Each row, then the band of its hidden value
[-175 -110  -66   54   90  -38  133  349 -232   10  -82 -136  135    5
  -98 -191   80  -72   57 -116 -276   23 -179   68 -176  115  -13    0
   35  285  129  148  -92  239  243  134  211  -60  -84 -175 -140   65
 -319  106  -36 -165]
q964
[  77  -11 -188  243  181  206  445  247 -115 -271  110 -368  104 -227
  120  -58  -66 -151  -19  181 -202 -147  278 -253   29 -472  504   61
    9  235  -46  141 -142  201 -137  156  206  212  336  246  338  216
  -40  199  218  -93]
Q698
[-253 -228   33  -59  -29 -144   80  127  111  153  -11   56  -60  -96
 -148  -68  200   49   13 -121  -99  100  -25   75  -80  106 -135  -54
   39   52  110   35   67   52   34  116  183 -153 -109  -76 -115   97
 -304  -69 -104 -205]
Q165
[-216 -194  106  -59   73   92  302  114 -135  148 -155  -63 -154 -127
  -81 -203   44   76   25 -191 -634  -75 -126   62 -111  -96   81  159
   91   56  -30  113   35  194  348   86  239  102 -134   34  -30  -18
 -235  308  -50 -426]
Q165
[ 227  206 -328   61  177 -399  -68  140  246  171 -120  -30  160   36
 -124 -272 -208 -365  -30   93  122 -154 -188  123  118  326 -376   -1
  -22 -204 -218   67  -31    3  -49 -248    4 -187    9   27 -225   92
  -18 -107 -191 -151]
q102
[ -14   19    5  -32  -20  -11 -106  250 -257   -5   24 -173  272   -3
  -84 -123  -22  -39   41  169  -46  -92  -86 -109 -179  232   71  -96
  152  350  248  160 -101  156   42  175  193 -141  -37 -202  132   10
 -222 -121  119   29]
q964
[   9   14 -111   62   61  -66   58  145  -73 -162   90  139  235  172
   18    2   98  105 -211  221  -41  129  219  106 -225 -150 -318   22
 -188  230    1   89 -222 -215  104   74   79  -79   31  -78    8 -206
 -125 -312  226   73]
q485
[  33  -19  -88  167   58  101  315  155  -16 -375  204 -218  117  -49
   96   53    4  -71   52  152  133  -56  356 -259 -154 -432  278 -100
   67  250   25   94  -65  252 -313  131  219  173  346  168  247  338
  -88   24   95  146]
q964
[ 238  212 -109   74  132 -212  -31  165  -62 -111   83 -188  113  -44
   97  -74 -129 -146  -22   72   52  -89   49 -126  146   91  126  -95
   14   37  -64  -35  -34   10 -157  -16   80 -171  -70  -14  -36  125
   14  -67   98  113]
q485
[-162 -132   31   16  100 -103  117  127 -115  232 -131  -58   -3  -42
 -131 -276   44  -67    8  -36 -193   73  -88  -57 -229  121 -102  139
   82   75   17  108  -61  192   74   48  267  -56 -108  -75  -73    5
 -266   41   18 -239]
Q698
[  23  -24  -55   56   78  -86   34 -144  128  -23 -133   12 -227   -5
   20 -113 -104 -148   56  151  144 -134   17  -36   75   11  -23   32
  -45 -173  -59 -115   53  -56 -342  -32   -9  118   35  107  -24  133
   28   49  -17   34]
q102
[ -76 -156  147  -49  -14   42 -131  -86 -112   86 -132   98 -199  -73
  -80  -68  -76   82  -43   52 -165 -261 -141  -84   62  130   97   16
   83  -25  186  -65   55  -63  -57  -74   78   25 -161   33   28  -68
  -84    6 -109   44]
q337
[ 264  263 -132  -83   93 -176 -131   22  208  126  -14 -160  188  -66
  -51 -286 -141 -216  -21  333  182 -171    6  -61  178  316  -43  -13
   -8  -42 -259   30 -157  -37 -321  -50   98 -221 -160 -149  115  -85
  171 -253  148 -195]
q235
[  73   58   47  -13   86   82  138  125 -247   32  -42 -167    6 -137
  -37 -222 -117  -29  -11  120 -175  -87  -24  -57   16   73  182   88
    9  166  190   93 -105   91    3  124  226  -69  -58 -121  155    1
 -166   14  185   47]
q235
[ -55   90 -134  105  196 -148   -3  133  300 -156  263 -176  212  -63
  -33 -321 -168 -260  207  172  236   39  -73  102   67   84  238 -155
 -177  -85  -41   11  -50  -13 -423  106  -61 -270  -81 -339  -90  -57
   80 -310  184  -20]
q418
[  56   59  -70   98  105 -115  -20  171 -152  -97   18  -91   27  -62
   44  -56 -120 -107    1   39  -39  -64  -77  -10  102   97  130  -51
  -42   30  225  -26   22  -70  -14   58    0 -140  -18  -40  -58   81
 -160  -49   67  174]
q102
[-122 -175 -192  -17  -25   92   23  131  156   74  -53  167  166  -10
 -212 -131   34   53 -111  177 -258 -282 -101  214  -55   46 -225  -32
  -26  180  -91  150 -111  -28  123  -15   50   76   33  -34   55 -193
  -45  -87 -180 -272]
q485
[ 134  125 -172  120  266 -271  198  -10  202 -126  176 -102 -102   29
  -24 -344 -231 -163   67   66   58  -69  -21  -72  161  -63    5   35
  -57  -91 -160  -77    7   64 -354  -87  111  -73   44  -22  -88  296
   59   19  -20   91]
q337
[ 200  152 -267  198  225  110  384  144  -42 -257  146 -196  115  -51
   61 -239 -142 -121   -2  158    1 -142  233 -231    2 -314  136  124
   17  199 -201   83 -159  306 -321  -12  249  207  277   76  205  315
  -20   73  -48   60]
q235
[  87  179  -77   62  191 -189   20   54  -38  -79  -45 -138   16   52
   99 -199 -149 -221   53   92   13   15  -63  -80   32   86    2  113
  -43 -126   19  -33  -10  -43  -69    8    0 -115  -25  -25  -51  107
 -107  -46  120  -66]
Q165
[  60  122  -91  116  160  -88  126  236 -241 -287   25 -244  141  116
  156  -72  -94 -136   29   77 -224  -32  -20  -76  -85 -114  147    7
  -16  187   58   56  -77   33  170  146   46  -14   68   18   13  113
 -111  128  248  -28]
q418
[ -95  -35   15 -129  -70 -167 -127  109  428  248  -46 -374  187 -316
   28  -18  157 -277  186  103   19  -92   93 -139   49  197  350 -236
  214 -167 -450   56   86  125 -266  170   53 -167 -228   48   92  -78
  172  -47  182 -795]
q235
[ 224  143   71 -184 -106 -501 -217   19   82  -29   66 -213   14   89
  117  212  -25  -11   -4   53 -160 -213   49 -236   59  127  -21 -301
  356   19 -170  -60  229  -74  112   48   65 -184  -79  297   36  276
   90  144  146 -164]
q418
[-194 -167   66  -56  -21 -257 -131   -1  226   77   89   -4  -47 -131
   44  143  128   53  -22   28 -246    6   54  -74   70  -41   98 -100
   93 -190  -27  -79  210 -304   65   94  -92 -186 -127  183   -3  -75
  -53 -130  121 -376]
q235
[ -61 -116 -119   11  -96  -51 -250   50   69  -29 -203  334  211  215
  -99  165  157  -15 -207  267  276  -32   93  223 -247  101 -568  -84
 -173   50   84   88 -182 -294   30 -133  -63   -1   26   12 -113 -305
 -142 -438  -91   66]
q964
[-143 -209  251 -189 -139  -84   48 -118   46   37 -146  102 -305  -14
   66  218  266  233 -111  -44 -271   20  188   38  -19 -115  -83  -54
    8  -18  -47 -102   90 -226  140  133  114   14 -218  181   -7  -60
  -71   86  159 -238]
Q165
[ 178  144  272  -59   -8 -193  -46 -133  -94 -233   68   32 -216   59
  215  147  -60  100 -119   47  132  -13  228 -260  100  -79  130  -49
    0  -74  176 -224   65 -182 -179  -20  101 -172 -108  135   67  167
  -31 -106  227  341]
q102
[-140  -51  111   32   54 -346   16   36  258 -159  327   27   16   28
   94   40  127   57   63 -158  151  237  237 -146 -134 -156   43 -201
   36 -103 -147 -135  141   28 -298   36  101 -242 -147  -36 -208  154
  -55 -235   39    4]
Q698
[ -38   66  283 -177    7 -354   48 -249  291 -171  170   17 -225  227
   92 -135  -23   74   66   92   86   81  109 -140  -74  -50  -40  -63
   14  -91 -105 -201   91  -84 -255  118  122 -205 -156  -41   20  191
   97  -43  323  -53]
q337
[-120 -155  159 -185 -120  -87   73    2  311   76 -119 -178  -42 -100
   30   86  191  -28   -1   42 -297 -208  120 -124  -29  -97  188 -134
  193  -15 -370   36   41   76   70   89  164   26 -128  275  156   -7
  142  208  152 -717]
q418
[ -93   19   91   22   48 -261  -93   12  345 -189  158   27   51   10
  108   48  -73 -135   49   -9  109   -8   19   -5   28  -60  163 -177
  -66 -304    2 -107  140 -167 -123  -47 -142 -264  -70   61 -124  -18
   30 -230   88 -109]
Q698
[  70  -60  -20   17   81 -150  143  -83  257   35   92  101 -171  -94
 -114 -138  -45   29 -106   43   94 -123  144  -99  137  -91  -73   -2
   -3  -83 -114  -63   -3   21 -346 -182  226  -48   -4  109    6  170
   14 -102 -155   74]
Q698
[ -93 -207 -147   88   -7   50 -106   57   66    2 -115  192   64  -75
  -16  199   58   36 -211  192 -243 -205   61  140   29 -148 -101  -22
 -101  -80    8   48  -13 -389  176  -86 -166  100   59  263   17 -330
  -33 -167  -45 -172]
q485
[-168 -228  -85   48   36  348  118  116 -129  104 -329  156   48  -91
  -71  -51  117   49 -151   51 -426 -186   -2  224 -143 -127 -112  169
 -126   59 -157  160 -192  -26  258  -73   59  298  -95   53  -25 -436
 -100   27 -142 -376]
q235
[ 215  156 -244   37   58 -283 -207  157   53  142 -153   81  206   85
 -121 -150  -41 -222 -105  111  356  -87  -62   62    5  428 -455  -70
  -31   18 -104   36 -145   40 -189 -210  107 -178  -93 -120 -219   32
  -92 -270 -225  108]
q485
[ 143  -52 -224  124   18   36   31   77  142 -112 -144  -23    2 -104
   -3  141 -143 -195  -23   67  -32 -432   27   77  122 -149   53 -176
   35 -126 -154   70   64   21  -84 -217  -60  257  197  363  -41   73
   89  139 -293  -14]
q418
[  96   90   77   -4  113   68  163  160 -353 -111   56 -168    2  -41
   50 -209 -142  100  -45  -25 -462 -227  -71 -240   28  -36  285   98
  161  288   66   22  -58  227  149   62  274    4  -87  -31  161  138
 -110  217   56   -4]
q485
[  58    4 -202   44  122 -120 -122  104   -4   73  -88  261  100  116
 -215 -243  -91  -20 -187  160   38  -91 -192  310   59  280 -458   41
 -255   59  112   50 -208 -236   31 -178   22 -171 -138 -245 -216 -248
 -117 -330 -135  187]
q337
[ 340  282 -184   14   76 -170  -38  254  -50 -186  124 -291  248    2
   48 -100 -130 -154   39  109  103 -217   33  -80  148  168  116 -252
   75  254 -180   42 -105  185 -216   23  164 -133  -73 -127   -4  196
  109  -11   40  136]
q418
[ -45   49  358  -93    8 -280   27  -66 -128  -24  -12 -197 -279  -48
  138  -19 -145  -88  188 -116  -51   96  -54 -168  -64   77  289  -61
  149 -204  337 -114  286   25   -3  192   81 -221 -109   59  -38  271
 -226  147  302  105]
q235
[ -77  -21 -167  134  151 -158 -131   95  236   51  -17  264  177   42
 -146 -202  -98 -187  -37   25  264   36 -116  278  -81  169 -324  -28
 -244 -253   -8   35  -78 -116 -169 -258  -88 -188 -106 -198 -359 -258
 -106 -453 -236   75]
Q698
[  85  -89 -133  121   31  162   25  -40  108  -43 -235   75  -45  -96
  -47   43  -43 -173  -61  187  257 -269  160   27   27 -120  -42  -25
  -92 -125 -118   46 -113    9 -357 -249   45  273  105  205   -1  -72
   57  -95 -225   74]
q964
[  75  103  -15  -20   52  -58  -43  115   54 -152   21   73   27   66
  -26 -205   -9  -16  -29  -32  197 -123  -75   68  157  258  -20 -122
 -146  148  -51 -123 -158  111 -285  -60  150 -181 -281 -330 -169   54
   21 -147 -134  168]
Q698
[  78  105   16   61  175 -447  -36   13   -1  -72   79 -136 -174   33
   17 -152 -161 -185   40   46  168   43 -107 -234  193  162   48   21
   32 -124  313 -153  110 -110 -193  -27   72 -316    1   41  -69  399
 -192  -69  103  219]
q964
[ 176   28  -99   46   81   96  125  -71  126   15 -199  -63 -117 -173
   42  -19  -73 -156  -70  156   25 -252  183  -52  164 -143   74   70
  -42 -191 -247   14  -62  -21 -255 -170   79  202   41  262   95  -14
  107   37  -70 -149]
Q165
[ 109  126 -219  121  203 -237  273   56  328  -80  214 -195   33  -90
  -48 -297 -194 -271  131  144  219   -6  102  -86   72 -100   50  -13
   -6 -105 -115   37   34  155 -427   19  129  -94  230   24   52  370
  -22  -63   33    1]
q235
[-218 -251   -5   88   77  -39   10  203 -238  166 -141  -11  -36 -110
 -117  -88  146   -5  -12  -93 -149  125  -73   86 -128  118  -44   10
  -48  111  177   70  -56    8   64   77  162  -55 -193 -132 -219 -120
 -311  -48  -15  -17]
q418
[ 149  189   55  -48   31 -148   92   63 -102 -155 -144  -87  -69  148
  105 -105  -43 -127   -3   22  125  -40    7  -62  -10  148  -77    3
  -29  100   49  -70  -78  127  -57   60  175  -82  -54  -47  -29  266
 -115  102  108   90]
q235
[  14    1  -85  -98  -22 -162  -30   91  279   58   68   22   68  -25
 -233 -262  -51  -75   -1  213  197 -139 -137  204  149  343 -127 -181
 -114  150  109   31 -104  -36 -232   93  125 -290  -88 -294   14   37
  -17 -219   44   49]
Q698
[ 287  104 -182   24  150 -315   22  -60   65   75   12 -102 -197  -29
 -140 -250 -170 -111  -63  217  172 -215  -19 -213  319  186 -145   37
   82   46    4  -81  -28  -13 -402 -144  234  -81   46   80   66  400
    3    4  -95  226]
q964
[ 143  136  159   15  138 -210   72 -153  -67  -61  -17  -19 -262   28
  104 -134 -263  -68   18  -44  -42 -113   -1 -275   28  -58   83  125
  131 -248   63 -136  159   63 -137 -162  118  -23   -5  200  -13  278
  -81  105  -24  156]
q102
[-163  -58 -102   43  117  -53   21  165   19  -37  115   67  210   86
 -132 -303   40   15  -87  225  -47   59  -79   29 -103  113 -137   97
 -138  245  148   65 -218  -81  -18  121  114 -213  -43 -291   63 -118
 -183 -308  136  -96]
Q698
[ -53   35  -71   72   78  -30  -34  226  -99 -133  136  -73  275   25
   -6 -147  -20  -50  -27  188    7    2  -10  -81 -106   79   83  -24
  -33  236  177   69 -139    3  -42  147   80 -186    4 -196   98  -40
 -163 -243  167   18]
Q698
[-101  -90  -49   -1   26 -146 -136   30  158   29  -26  407   80  184
 -189 -140   75   61 -127   10  265   85  -37  317 -156  204 -548  -71
 -252  -13   13   -9 -149 -131 -137 -184   60 -177 -220 -302 -356 -244
 -135 -452 -223  200]
q337

Next part:
[ 332  139 -376  154   11    3  243  183  252  120  203 -278  130 -243
  309  315   28 -191  125  411   21  -27   47   55 -178  263  -27  120
 -213  127 -101   45 -153 -172  216  -55 -275 -171   34   73  103  333
   35  124 -262  128]
q856
[  69  158    3   64 -155   49  240 -418  244  -43  -28  189   24  390
  125  257  642  -17  271    5   15   28   55  -40  119   -5 -300  294
 -192  434  -92 -267  288  130   31  133 -313  269 -371   -2  177 -114
 -307 -224   29  190]
q219
[ -45  124  -84  186  185  376 -339  447 -205 -122  -49 -172  -53 -220
 -210 -303  268 -175   75  212  -40 -317    4   63 -239 -175 -218  -21
  -78  240  183  120   31  -88   78 -243  259    0  136  -30  -37  -62
 -247 -253  389  140]
q148
[-263  107   -3  -36  224 -107  200 -127  283  -18  117  245   10   81
 -270 -146 -104  -65   65  -75  130 -442  120  247  420 -133   52 -530
   83  186 -321 -312  320  -99 -197 -160 -111  243  168  104   14  264
  -78  -41  -98   40]
q550
[  91  107  215  184  143 -203  404 -325   51 -240   44  168 -118 -262
  390 -265 -599 -328   61 -195   -7  -53  185   10  307  119 -420 -239
 -165  205  -31   11   32 -351  115   -1 -479  140 -338   94  -82   49
  415   96 -250 -461]
q83
[-193  221   -7  183  -27  130   -5  -10 -236 -240  158  -36  -24 -302
    9  -97  -84 -123  127  -20  -60 -199 -144  259  -75  -33 -200  -73
   15  -93  312   82  123 -166  180 -131 -174  290 -110  105  174 -459
 -428 -151  174  -50]
Q259
[-444  383 -224   97   -5  -63  164 -151   79  -46  395  -27   37 -153
 -355 -113  -53  -58 -110 -210  180 -255 -330  318   50  -10  289  -36
  190  -15  -52   62  128  108   35    8  -60  118   28   17   62  -80
 -466 -108   77  120]
q148
[ 235  -19  162 -105   83  132 -262  298   81  398 -151    2  167 -107
   40 -189 -271 -278 -183   47   18 -194  167   57 -151 -187  324  108
 -107 -264  -75  462 -280    7 -173 -368  358 -261   49  -73 -271  364
  487  117  338  -31]
q550
[  21  453 -333  270   30  243   47   63  261   13  366 -120  130  -86
   23  148   95   25   79  -39   38  -53 -322  378 -142 -250 -106  317
  -48  -13    6   23    7  -25   57 -208   -5  233   58  -95  201 -202
 -479 -294  102 -191]
q856
[-133 -147   40  -11  -98   23 -103  -38   87  168 -213 -224 -503 -237
 -106 -395  127   75 -319  -89  211  191   65  -96   60   76  -40 -255
   87  206  -41 -115 -258 -190  -35  -47  205 -285   92 -289 -174   11
   33  213  207  204]
q856
[ -61  268 -159  176  194  120   11   21  176 -174  145    6   21   -2
 -132 -126 -174  -88  108  -81   46 -324 -129  314  205 -342 -100  -52
  -15  143  -56 -133  139 -155   78 -214  -37  197   62  -46    5  -12
 -107 -310   72 -309]
q148
[  89   -6   16  -12  -80  -46  202 -386  344  -68  -72   80 -135  332
   27  259  187   56  181   64  111  -70   -7  223  213 -262  -15  -73
   35   38 -145 -342  182 -223   47 -121 -233  225  -66 -153  250 -231
 -203 -119   27   57]
q83
[ -23  -45  295 -120  -96 -173   18 -178   32  160  -31   35   35  -70
  122 -111 -202 -393  -75   12   65  -76   83  -65 -216   95  186  -85
   27 -138 -163  339  -81  -80  -58  -37 -110 -211  -42  -51 -125  115
  143  281   88  375]
q875
[ 170 -286  504 -240 -167  170 -371  109 -114  131 -123  -43    9  130
  221 -163  264 -202   74  143 -173 -124   97  -23 -254 -149  116   34
  -88    1  268  365  -57    3 -172 -221  254   43  -93  -28  -50  -27
   51   41  472  328]
q867
[-393  428  -46  126  -24 -355  520 -612  277  -76  442  229   20 -160
   44  -80 -513 -240  -90 -442  205  -23 -252  193  167  151  -31 -122
  115   -7 -352   -6  145  -49   16  183 -537  124 -140    4    1  -30
 -203  112 -332  -49]
q875
[-195  151   -2   70   58   92  -56   41 -106  225   45   71 -225 -331
 -152 -492 -237  -87 -338 -298  278    6   -9   50  264  -86  107  -88
  184 -132  -68   98  -21  -24    6 -269  322   14 -163 -103 -109  -57
   19  133  293 -143]
q83
[-245   -3  115  -60  -11  108 -347  -20 -101   70   14   14 -100  110
 -315 -233  389  -69   31  -77  109 -249 -197  190  -26 -384  248    7
  181   19   80   -3  115   59 -144 -294  458  147  189 -210   11 -250
 -450 -175  527  311]
q78
[ -77 -302  524 -413 -227  -96   62 -157   -4  331   97  353   14   71
  274   27 -181  -58 -104 -204  -84 -124  -64  315   43  -44  485 -212
   -2 -315  222  344  -15    8 -414 -175   77  228 -144   29   57   25
   73   90  293   90]
q856
[ -56  123 -236    6   32   -4  185  314   92  296  132 -105  164 -227
  -48  102  -89 -285 -142  171  120 -213   29   94 -239  241  346  -12
  -76   65 -188  358  -88  -14   -1   19  -90 -389   55   54  -75  531
   94   44    8  269]
q867
[ -85  141  245  112   34   14   14 -187  -14 -216   39   11   24   82
   -7 -176  -79 -212  182  -99   -5 -252   47  191  136 -283 -123 -112
   79   52   50   38  249 -194   54 -190 -121  288 -154   37  101 -276
 -153 -146  202 -126]
q219
[ -27   85  186   18 -118 -199  254 -319   63  104   62   50   14  -24
  193  -77  -15 -287  -33 -159   84   40   69  -63   15  167   55  114
  -56  166  -82  222   -4   12  -19   94 -198  -75 -302   -3  -70  110
  115  126   29   96]
q78
[-195   15  146  -67  -86 -366  125 -107 -340   85  384  -30   95 -634
  263 -283 -509 -412  -88 -129  -39 -171 -121   80  -11  460  352 -148
   -6 -173  307  438 -207   12   28  -23  -79  -18  -94  243 -177  150
  123  396  -70   92]
Q259
[  46  -93  236  -45  -88 -268  212 -212    3  132   85  -64  -40 -162
  233  -50  -89 -298    9   80  100  -16  156   -8    0  190  187 -192
   77  -62  -54  182  -20 -189  -15 -108 -122  -27  -99   41   72   42
   62  366  -11  263]
q856
[  89   82  259  177  122  -30  221   34 -171 -170  214   14  -26 -399
  483 -354 -671 -411   85  -89  -32 -104  213   53  235   72 -355 -306
  -24   29   71  230  164 -413  179 -203 -327  217 -373  241   49  -13
  273  166 -105 -431]
q148
[ 254  -80 -265  104  -43  367 -410  420   67   24 -279 -561 -287 -161
  -75 -173  220   45  -57  386   78    7  111  -69  -68 -137 -128   17
  -23  138   77 -132 -232 -269  350 -250  229 -315  106 -190  -83   10
   52   14  265  116]
q219
[  27  295 -269  310  264  372 -281  368 -139  -91 -218  -94   14 -160
 -325 -273  315 -196   88  176   47 -317  124  -48  -57 -189 -315  179
 -163  328   25  -43   47    5  195 -218  234  -62   20  -38 -144   33
  -91 -321  333  -16]
Q496
[ -33  273 -268  127 -203 -388  322 -595  456  -52  160 -327  -67   13
   59   49 -178 -180  -24  -84  262  150  -92  -87  204  194   57  135
   94  183 -409 -225  -85  -97  374  237 -491 -278 -127 -118 -122  134
   45  277 -385  136]
Q496
[ -93  -21  242  -46 -128 -135   29 -221  -53 -115  291  -64  -46 -133
  281 -186 -187 -234  112  -79  -42  -85 -108  105   59   43  -10 -161
   65   30  132  105   88 -147   54  -71 -175  201 -121   80   46 -130
 -143  149    3   91]
q78
[-309   18  -91  124    8   86    9  -64   -9   45   -2  -22 -521 -292
 -122 -390  175  104 -209 -225  242  146  -92   34  178   10 -258 -271
  111  307  -29 -282   -9 -190  -38  -70  153   10   67 -255  -14 -182
 -319    8  170   69]
q83
[-157  441 -149  153  112  173   79  -36 -215  -79  137  412  158 -288
  -36 -239 -196 -267  -42 -237  -23 -242 -119   -5   89  152 -240  294
 -261   86  111  175  107  300  153   65 -161  186 -450  196 -187   41
    7 -221   72 -193]
Q496
[ 161 -195   30  -41   34  263 -380  505 -111  218 -214 -254  -60 -120
  -35  -82  301 -200  -11  357  -19 -188   82   28 -406 -133  158   16
  -97   81  129  288 -210 -148  -58 -285  390 -320  256 -173  -88  168
   22  -62  456  354]
q867
[-335  494   24   67    9 -341  536 -621  204   25  372  445  240  -54
  -59   25 -468 -316  -81 -423  186 -175 -181  214  132  107  188   59
   69 -218 -331  185  194  157  -58  117 -454  195 -282  101   14  -14
 -118   66 -191  -23]
Q109
[  60 -126  251   -1 -109  -90  205  -30 -172   75  182    3  -85 -321
  533 -132 -227 -207   80  -44  -44   43  167   61  214  227 -135 -248
  -46   57  214  123   76 -274   26 -145 -193  216 -313  204  120  -15
   80  232  -31 -148]
Q496
[ 237  -69 -108  107  -95 -233  261 -139  134  175   28 -309 -133 -328
  259  208  270  -96   27  296   77  162   93   10 -234  340   93   32
 -116   60   76   45 -360 -204    8  -69  -77 -195  127  -93  117   21
  -31  339  -85  316]
q550
[ -79   34   77 -214 -372   16 -164 -463  147   18 -116   42 -137  165
  -84  -39   27   88 -168 -199   26   50 -270   37   42  -56  228  295
  -19 -196  141    5 -182  225  140  114  -68  -25 -284 -168 -170 -246
  -30    1  232  180]
Q496
[  10  -35  -67 -142 -199   85  110   24   98  250   66   78 -102 -230
  201  148 -220   -9 -190   60   61   68  -85  140 -121  194  138  -77
  -46 -313    5  145 -135  -90   35  -44 -189  -84 -121  -13   76   10
  -28  178   14  192]
Q109
[ 130   59 -364  166  160  249 -298  399  116  -54  -38 -475 -261 -388
 -178 -375   16   60 -108  276   78 -134   37   14  105  -39 -138 -179
  -37  219   66 -227 -266 -203  249 -268  268 -161  262  -87 -172  178
   75   70   63  -38]
q856
[-157  226  -97   34  -32 -162  -32 -300   76 -206  282  -21  186  -22
  -69   54  118 -166  249  -20 -119 -336 -349  246  -94  -25  106  158
 -125  144  183  -41  -38  135   26   31 -128  183  174   21  -76  -63
 -337 -178  -14  170]
Q259
[-187 -106   12 -105 -141   31  -27   14  -55  113  157  -86 -230 -159
    3 -203  202   48  -74   -8  100  -37  -35   68  205  122  116 -248
  115  136  116 -106   86  -30   -5  -96  106  122  -67   41   70   -5
 -254  138  140  248]
q78
[ 132   68 -342  -87   11  317 -277  520   50  128  327 -131  248 -112
  120  116  -42  -88  175  331  -97 -372 -158  257   32  -95  156   22
 -102  -55   91   -9   97   15  168 -306   86  134  111  197   45  305
 -163 -118   35   69]
Q496
[ 328 -310  104 -173 -260 -109   40 -325  140  165 -268  -27 -274  125
  330   88  378  -39   29  171   53  219  152 -253  121  194    0  155
 -191  237   32 -182 -185  -24   98   51  -64 -149 -267 -152  -78  100
  255  236   31  313]
q78
[  77  250 -172  155   55   11  232 -148  214  -57    4   25   24  -27
  -53  105  -63  -54   -1  -31   51 -145  -75  222   41  -79   29  180
 -152   58   15   24  -91  -50   91  -33 -172   20 -127  -69    9    2
   57 -206   42 -215]
q867
[-166   11 -230 -117 -151 -215    8 -128  253  156  119 -240  -27  -61
 -144   77 -113  -42  -84   16  144 -157 -211  221   66   36  480  -95
   97  -39 -111  -83 -175  -60   67   -9  -42 -252  260 -120 -129  231
  -58  103  -43  239]
Q259
[ -69 -113  102 -268 -210   96  -51  177  146  495  186  -11  -19  -85
  122  -83  -43   43 -284 -112   78   23  -54  176   40   51  437  -94
   58 -143    7  260 -107   80 -244 -165  235  -48  -57   -5  -35  294
   24  171  227  139]
q856
[-196  332 -349  168    0 -134  294  -84  109 -107  488 -213  -18 -381
   49 -211 -250 -190  -36  -13  171  -79  -81  -16  264  376  -80 -159
   83  244 -181 -110  138  -36  333  113 -368   20 -171  228   -8  239
 -146  243 -374   75]
q78
[-125  120 -131  -11   -8  179 -116   11  114  173  246  152 -113  -32
   61 -177  200  -33  -17 -134  125    7 -196   40  131  -94 -149   44
   -3  221 -152 -188  147   92  -64 -135  157  171    0 -108  -17   63
 -332  -61   95  145]
q83
[  65  177   91   92  -62 -145  338 -252   54  215   98  197  100  -65
  329   57  -43 -380  -20 -175  102  107   30  -63 -102  169  -25  318
 -166  146 -159  320  -15   33  -42   81 -217 -111 -351  -46  -48  161
  135   46   11   16]
q148
[ -95    9  399 -219 -196 -159  139 -601  108   71  -11  437   -1  250
   59   27 -115  -82  -63 -358   11  -79 -182  218   95 -176  295  145
  -20 -257   87  175   14  143 -200  -19  -87  254 -315 -115   -9 -254
   12  -65  256    1]
q83
[-172   27  -30   22 -251   10  104  -99 -113  250  -52  -71 -227 -291
  -17  -37  369   56 -271 -157   83  202 -143   41 -242  292  166  241
 -107  103  301  257 -324  130  -95  131  116 -198 -159 -166  -49 -120
 -182    3  328  219]
q219
[-407  533 -153  172   21    8  224 -201  -61   50  475  274   80 -374
  -42 -342  -28 -265 -149 -320  158  -10 -172 -114   15  372 -245  114
   -9  181 -194  125  203  337   32  167 -192  178 -315  181  -76   56
 -388  120 -113  220]
q875
[ -50 -497  309 -299 -385 -137  -84 -237  110  134  -69 -290 -556  -79
  289 -275  190  132 -176  -20   54  297   39 -133  149  246   51 -391
   83  263  142 -166 -212 -216  -59   69   15 -150  -29 -169  -86   27
   43  414   65  400]
q148
[ -25  160  -13  251   34  114   -7 -166   99 -124  -76 -136 -258  -19
  -72 -198  412  -43   84   22  140   65   70  -50   21 -131 -410   -9
   36  332  -86 -239   99 -173   88 -115   12  115  -29 -178  105 -304
 -347  -52  162  135]
q856
[ 176 -212  329  -12    1  166 -174  231 -208  153  -82  -55 -103 -123
  268 -233  284 -174   76  102  -76  -50  206   -2  -58  -73  -82  -47
 -105  185  280  224  -25 -143 -154 -311  310  108 -104   -7   34  -16
   41   18  403   46]
q148
[  51   80  -12 -104 -177   82 -110  142  195  162  106 -255  247  120
   30  143 -122 -198   31  160    7 -220  -22  188 -142 -127  359   74
   62 -181  -98  282   27  -55  117 -129 -100 -150  -28   54   12  180
  -15    9  140  189]
Q496
[  98   33  393 -168   11  -22   98    8  159  134  239  225  414  246
  278   79 -386 -316  158 -119 -146 -400   31  384   78 -308  334  -24
  -68 -152    5  435  200  -48 -248 -260  -95  267 -178  177   45  252
  222 -161  164 -263]
q148
